The rows lie along a hidden order. The number after each row says roughly how far along it the row is, from 0 to 30. A new part has a new order.
In the rows, 128 means zero.
[129 144 130 133 140 122 147 126 135 149 129 127 156 120 136 158 136 126
 148]
9
[136 133 128 133 138 143 149 127 135 136 104 132 156 116 138 127 134 125
 133]
24
[134 141 130 147 129 208 157 139 127 144  69 154 151 155 131 129 128 128
 129]
14
[138 135 129 132 138 166 135 125 133 143 148 133 138 104 148 126 136 123
 153]
9
[138 147 128 149 126 142 107 136 122 144 132 162 135 131 174 156 128 123
 136]
11
[127 139 160 152 130 111 135 140 129 139 184 153 148 164 146 158 128 143
 126]
15
[128 141 158 134 128 103 153 139 127 146 126 125 129 126 129 153 127 140
 146]
9
[133 130 130 133 143 148 160 128 139 140 144 156 148 132 123 128 127 130
 144]
29
[129 144 158 149 141 134 125 128 137 131 131 158 127 153 154 155 128 141
 129]
12
[136 142 130 149 140 137 125 127 135 133 198 126 128 148 159 155 136 127
 148]
7
[132 135 159 148 139 173 137 126 134 140 153 133 136 139 166 155 127 136
 134]
16
[139 148 129 148 138 158  98 124 119 162 225 164 166 126 155 127 129 122
 137]
30
[134 141 128 149 129  91 131 138 128 143 111 156 129 156 151 156 136 129
 146]
3
[136 143 131 133 140 158 121 127 135 135 160 157 156 119 162 156 136 126
 149]
16
[129 128 158 148 128 168 151 138 128 131 156 128 130 152 152 156 128 140
 129]
14
[127 127 158 132 130 121 161 140 130 126 107 126 126 135 122 130 128 129
 127]
16
[134 131 130 108 128 140 154 138 137 131 255 130 131 127 131 128 135 130
 130]
9
[125 126 162 134 131 113 171 141 142 121 174 125 122 143 135 127 135 145
 125]
15
[134 141 130 133 142 134 158 128 138 142 103 154 150 131 128 161 128 129
 143]
24
[126 127 161 150 143 120 144 130 141 120 227 126 126 167 139 126 136 144
 125]
18
[137 146 130 133 140 130 113 126 133 138  87 131 135 111 168 125 136 124
 133]
11
[128 128 130 135 142 138 156 128 129 144 115 128 153 129 127 157 128 129
 144]
17
[136 142 128 136 127 131 154 139 126 132  94 128 153 123 134 129 137 127
 147]
7
[134 142 130 150 141 142 127 138 127 145  25 154 154 155 156 158 128 141
 130]
30
[132 145 158 151 124 178 135 136 123 157  55 161 158 138 146 157 127 137
 151]
16
[134 139 136 148 130  60 160 139 129 141 151 154 147 162 126 160 127 129
 145]
21
[134 128 159 133 129 107 155 140 129 128 164 126 151 128 129 129 127 129
 129]
18
[135 132 129 135 140 142 146 127 137 133 136 129 156 120 134 126 136 126
 148]
25
[136 145 130 134 140 112 152 127 135 148 135 153 152 122 135 152 136 127
 148]
13
[130 143 127 134 139 153 148 127 125 150 117 129 153 118 137 157 128 139
 149]
15
[129 130 160 132 127 153 150 138 127 148 185 129 155 122 134 157 127 127
 146]
16
[136 132 130 148 139 155 117 128 134 138 255 132 134 142 166 125 136 125
 133]
21
[132 127 162 134 144 124 169 130 141 122  37 127 124 141 119 129 135 131
 128]
20
[129 143 162 149 127 164 125 127 136 133 162 124 129 151 157 157 136 140
 130]
0
[125 137 159 150 132  91 143 141 132 120 134 121 123 173 140 158 128 145
 124]
12
[131 136 129 132 138 137 135 125 133 158 186 133 160 107 146 126 128 136
 152]
26
[130 133 158 131 140 144 145 126 135 135 138 131 155 115 137 129 127 138
 149]
21
[130 131 161 149 140 135 118 127 136 148 139 128 132 149 159 154 127 140
 149]
26
[135 141 132 149 128 143 122 137 126 148 127 159 153 151 134 158 128 127
 149]
18
[128 128 160 149 142 130 132 128 128 142 139 158 150 160 149 157 127 142
 143]
22
[135 142 128 136 141 125 155 129 135 130 255 126 152 127 129 157 135 128
 146]
14
[136 143 128 133 139 158 142 126 124 151 255 159 155 116 139 158 128 126
 148]
24
[135 132 128 133 140 135 151 127 137 132 105 162 152 124 132 127 135 127
 147]
26
[135 143 130 134 141 140 151 128 124 146 128 156 154 121 134 127 135 127
 147]
19
[128 130 160 133 141 148 156 128 136 132  78 127 129 130 131 127 135 128
 146]
20
[136 146 128 130 139 143 114 126 133 152  98 159 156 112 140 128 136 124
 151]
23
[126 126 159 133 131 114 166 140 131 137 168 124 145 141 120 159 127 131
 140]
15
[128 140 157 131 129 148 157 140 128 143 129 127 129 128 127 160 127 142
 146]
8
[129 130 161 134 128 108 148 138 127 146 111 130 128 114 157 156 127 141
 146]
12
[135 145 130 148 140 142 122 127 136 132  99 156 130 150 163 155 136 128
 147]
4
[130 136 131 134 147  94 158 132 144 127 133 149 140 152 129 160 136 134
 139]
19
[126 137 130 147 132 120 143 141 131 122  63 123 124 168 143 158 136 131
 126]
2
[135 133 128 134 140 145 150 127 137 147 128 157 154 124 133 126 127 127
 147]
28
[138 148 126 148 123 145 102 136 120 145 151 161 163 131 178 124 126 122
 136]
21
[135 132 158 149 124  79 122 138 126 134 128 161 154 150 160 130 128 126
 132]
26
[128 129 159 133 142 129 131 128 137 129 125 129 128 130 147 126 135 142
 129]
4
[131 134 159 133 139 131 142 126 135 137 163 132 135 112 142 156 135 138
 149]
2
[132 139 160 149 130 105 135 140 129 123 190 150 124 166 144 128 128 130
 124]
24
[128 130 160 149 130 139 159 139 139 128 179 128 127 159 150 124 135 143
 129]
4
[132 134 158 134 137 150 135 136 124 156 176 162 158 107 148 159 127 136
 151]
23
[136 143 132 133 125 140 144 137 124 135 173 130 156 116 139 129 135 125
 151]
11
[130 131 159 133 139 126 147 138 136 148 143 129 155 120 133 124 127 139
 131]
26
[134 141 129 133 141 107 157 128 128 143 140 155 150 129 128 158 135 128
 145]
0
[127 139 159 149 132 132 134 140 129 126 211 125 125 162 145 157 128 143
 126]
10
[128 140 129 133 129 126 133 129 128 143 152 126 129 131 128 159 137 128
 144]
0
[135 143 130 134 140 136 125 128 136 146 127 155 156 121 133 157 138 128
 147]
12
[127 140 130 134 142 115 159 128 129 139   1 154 155 134 124 157 128 129
 145]
9
[129 132 159 150 128 133 126 138 137 130 163 130 130 150 155 126 136 141
 130]
12
[128 141 130 133 128 166 154 138 127 145  88 125 128 126 131 158 136 128
 146]
6
[129 129 157 133 128 125 151 138 126 132 206 127 131 126 130 129 127 139
 132]
13
[134 141 132 135 129 120 155 139 127 144 255 157 149 127 129 157 128 128
 146]
12
[134 141 130 133 142 127 159 128 138 127 165 125 151 130 126 130 135 128
 145]
16
[134 128 129 133 143 123 136 129 140 124 129 155 144 135 122 128 127 130
 126]
29
[129 141 129 134 128 143 147 127 126 147 166 159 154 121 138 156 128 127
 148]
8
